Below is a small trained network, with its code and all its weights. Each question gives an input and a target symbol and asks what happens when units are switched off, that is, made to give their printed mean instead of their output.

import numpy as np


def w(rows, s, z=0):
    codes = np.array(rows[::2]) - 128.0
    scale = np.full(codes.shape[1], s)
    scale[-1] = z or s
    return codes * scale


def norm(h):
    return h / np.sqrt((h * h).mean(-1, keepdims=True) + 1e-5)


def f(y):
    return y / 2 * (1 + np.tanh(0.7978845608 * (y + 0.044715 * y**3)))


def softmax(a):
    e = np.exp(a - a.max(-1, keepdims=True))
    return e / e.sum(-1, keepdims=True)


def log_softmax(a):
    a = a - a.max(-1, keepdims=True)
    return a - np.log(np.exp(a).sum(-1, keepdims=True))


def net(x, mask):
    ids = ['ΛΞΣΨαγδεζηθμτφω'.index(c) for c in x.split()]
    T = len(ids)
    res = E[ids] + P[:T]
    q, k, v = (norm(res) @ M[0].T for M in (Q, K, V))
    z = softmax(np.where(np.tri(T) > 0, q @ k.T / 3**0.5, -1e9)) @ v
    res = res + np.where(mask[0], z, O[0][:, -1]) @ O[0][:, :-1]
    y = f(norm(res) @ A[0][:, :-1].T + A[0][:, -1])
    res = res + np.where(mask[1:13], y, B[0][:, -1]) @ B[0][:, :-1]
    return log_softmax(norm(res)[-1] @ U[:, :-1].T + U[:, -1])


Q, K, V, O, A, B = {}, {}, {}, {}, {}, {}
E = w([
[134,162,131,89],'Λ',
[136,147,134,89],'Ξ',
[96,186,59,148],'Σ',
[135,139,132,96],'Ψ',
[174,129,170,171],'α',
[212,102,123,110],'γ',
[114,250,82,176],'δ',
[128,139,137,93],'ε',
[108,116,103,119],'ζ',
[117,115,148,104],'η',
[93,107,100,138],'θ',
[168,163,80,215],'μ',
[122,143,157,122],'τ',
[108,115,165,143],'φ',
[104,185,175,174],'ω',
],0.027)
P = w([
[165,49,149,143],'0',
[151,64,151,91],'1',
[139,74,151,69],'2',
[120,82,129,38],'3',
[98,96,124,12],'4',
[87,102,111,11],'5',
[65,119,95,2],'6',
],0.0077)
Q[0] = w([
[164,112,169,102],'h1',
[227,144,191,195],'h1',
[253,128,59,187],'h1',
],0.027)
K[0] = w([
[164,65,196,145],'h1',
[189,112,155,226],'h1',
[250,97,78,94],'h1',
],0.019)
V[0] = w([
[177,85,30,111],'h1',
[162,119,155,93],'h1',
[25,6,109,131],'h1',
],0.016)
O[0] = w([
[246,108,105,115,33],'h1',
[148,116,176,143,255],'h1',
[143,231,118,76,130],'h1',
],0.013,0.0052)
A[0] = w([
[180,134,115,128,214],'n1',
[106,135,253,127,128],'n2',
[148,159,194,176,7],'n3',
[97,99,96,84,118],'n4',
[127,189,152,180,181],'n5',
[126,108,104,210,155],'n6',
[174,105,158,37,56],'n7',
[163,227,167,164,202],'n8',
[72,142,63,156,254],'n9',
[124,52,155,74,255],'n10',
[124,131,167,153,21],'n11',
[68,89,139,138,128],'n12',
],0.019,0.0034)
B[0] = w([
[166,166,151,129,148],'n1',
[114,153,25,91,247],'n2',
[121,68,159,78,140],'n3',
[135,84,140,117,140],'n4',
[93,77,184,150,140],'n5',
[53,140,128,157,155],'n6',
[174,84,33,156,205],'n7',
[91,143,159,222,153],'n8',
[175,141,218,105,156],'n9',
[100,111,251,140,219],'n10',
[129,124,122,92,137],'n11',
[230,146,101,134,174],'n12',
],0.023,0.015)
U = w([
[138,121,105,203,253],'Λ',
[146,116,153,117,59],'Ξ',
[198,208,212,79,227],'Σ',
[63,169,33,186,60],'Ψ',
[22,57,141,131,155],'α',
[248,90,174,161,54],'γ',
[128,173,248,181,116],'δ',
[114,221,95,42,252],'ε',
[214,238,69,167,80],'ζ',
[156,113,137,128,78],'η',
[170,90,140,119,115],'θ',
[140,57,26,79,100],'μ',
[134,142,134,122,48],'τ',
[173,141,76,167,92],'φ',
[7,239,137,130,159],'ω',
],0.017,0.0058)

Each question gives the input, a string of symbols that net reads in full, and the target symbol t.
The units are the heads (3 rows each of Q, K, V and O) and the neurons (one row each of A and B). Each row of codes is followed by its name. A weight is (code - 128) times the scale printed after its matrix; where a second scale follows, it is the last column's (O, A, B and U).
mask holds one flag per unit, heads first, then neurons. A switched-off unit (its flag False) gives its mean, the last column of its rows in O or B, instead of its output. The means were averaged over made-up inputs and are rounded, as every weight is.
A unit's drop is (log p(t) with every unit on - log p(t) with that unit switched off) / (log p(t) with every unit on - log p(t) with every unit switched off).
The circuit of an input: a set's keep is (log p(t) with only the set's units on - log p(t) with every unit switched off) / (log p(t) with every unit on - log p(t) with every unit switched off). Starting from the 12 units with the biggest drops (on a tie, the unit counted first), units are removed one at a time, each time the one whose removal leaves the highest keep (on an exact tie, the one counted first), for as long as the keep stays at least 0.8.
units of the circuit, in order: the units of the circuit, biggest drop first
unit that matters most: the unit with the biggest drop
k most important neurons: the k neurons with the biggest drops, biggest first
drop of u: that unit's drop, to one decimal
input γ θ ε, target ζ: units of the circuit, in order => [h1; n8]
input Ξ Λ Ψ, target γ: units of the circuit, in order => [n10; n7]
input Ψ α Ψ ε ε Λ, target μ: units of the circuit, in order => [n7]
input Ψ τ Ξ, target ε: units of the circuit, in order => [h1; n2; n7; n12]
input ε Ψ τ Σ ω ε Ψ, target Σ: units of the circuit, in order => [h1; n7; n12]
input δ τ φ ε ε, target ω: units of the circuit, in order => [h1; n8]
input ε η Ψ, target Ψ: 2 most important neurons => [n8; n10]
input ε Λ τ α ε τ, target ε: 4 most important neurons => [n2; n7; n12; n10]
input Ψ ε ε ε α ω Λ, target Σ: 3 most important neurons => [n9; n7; n12]
input ε φ α Ψ ω ε, target Σ: 3 most important neurons => [n9; n12; n7]
input ζ ε ε η ε, target Ψ: 3 most important neurons => [n8; n12; n9]
input α ε δ, target δ: 4 most important neurons => [n9; n2; n6; n7]
input ε ε ε Ψ ω Λ, target Σ: 2 most important neurons => [n9; n12]
input θ τ ε, target ε: 3 most important neurons => [n2; n7; n12]
input ε ε α ζ α, target α: most important neuron => [n7]
input θ ε α ε η Ψ, target Ψ: 2 most important neurons => [n8; n12]
input Σ Λ η ε, target Ψ: drop of h1 => 0.8
input Σ ω α τ, target Σ: drop of n7 => 0.6
input ω α τ, target Σ: drop of h1 => 1.4
input ω ε φ, target Σ: unit that matters most => n9
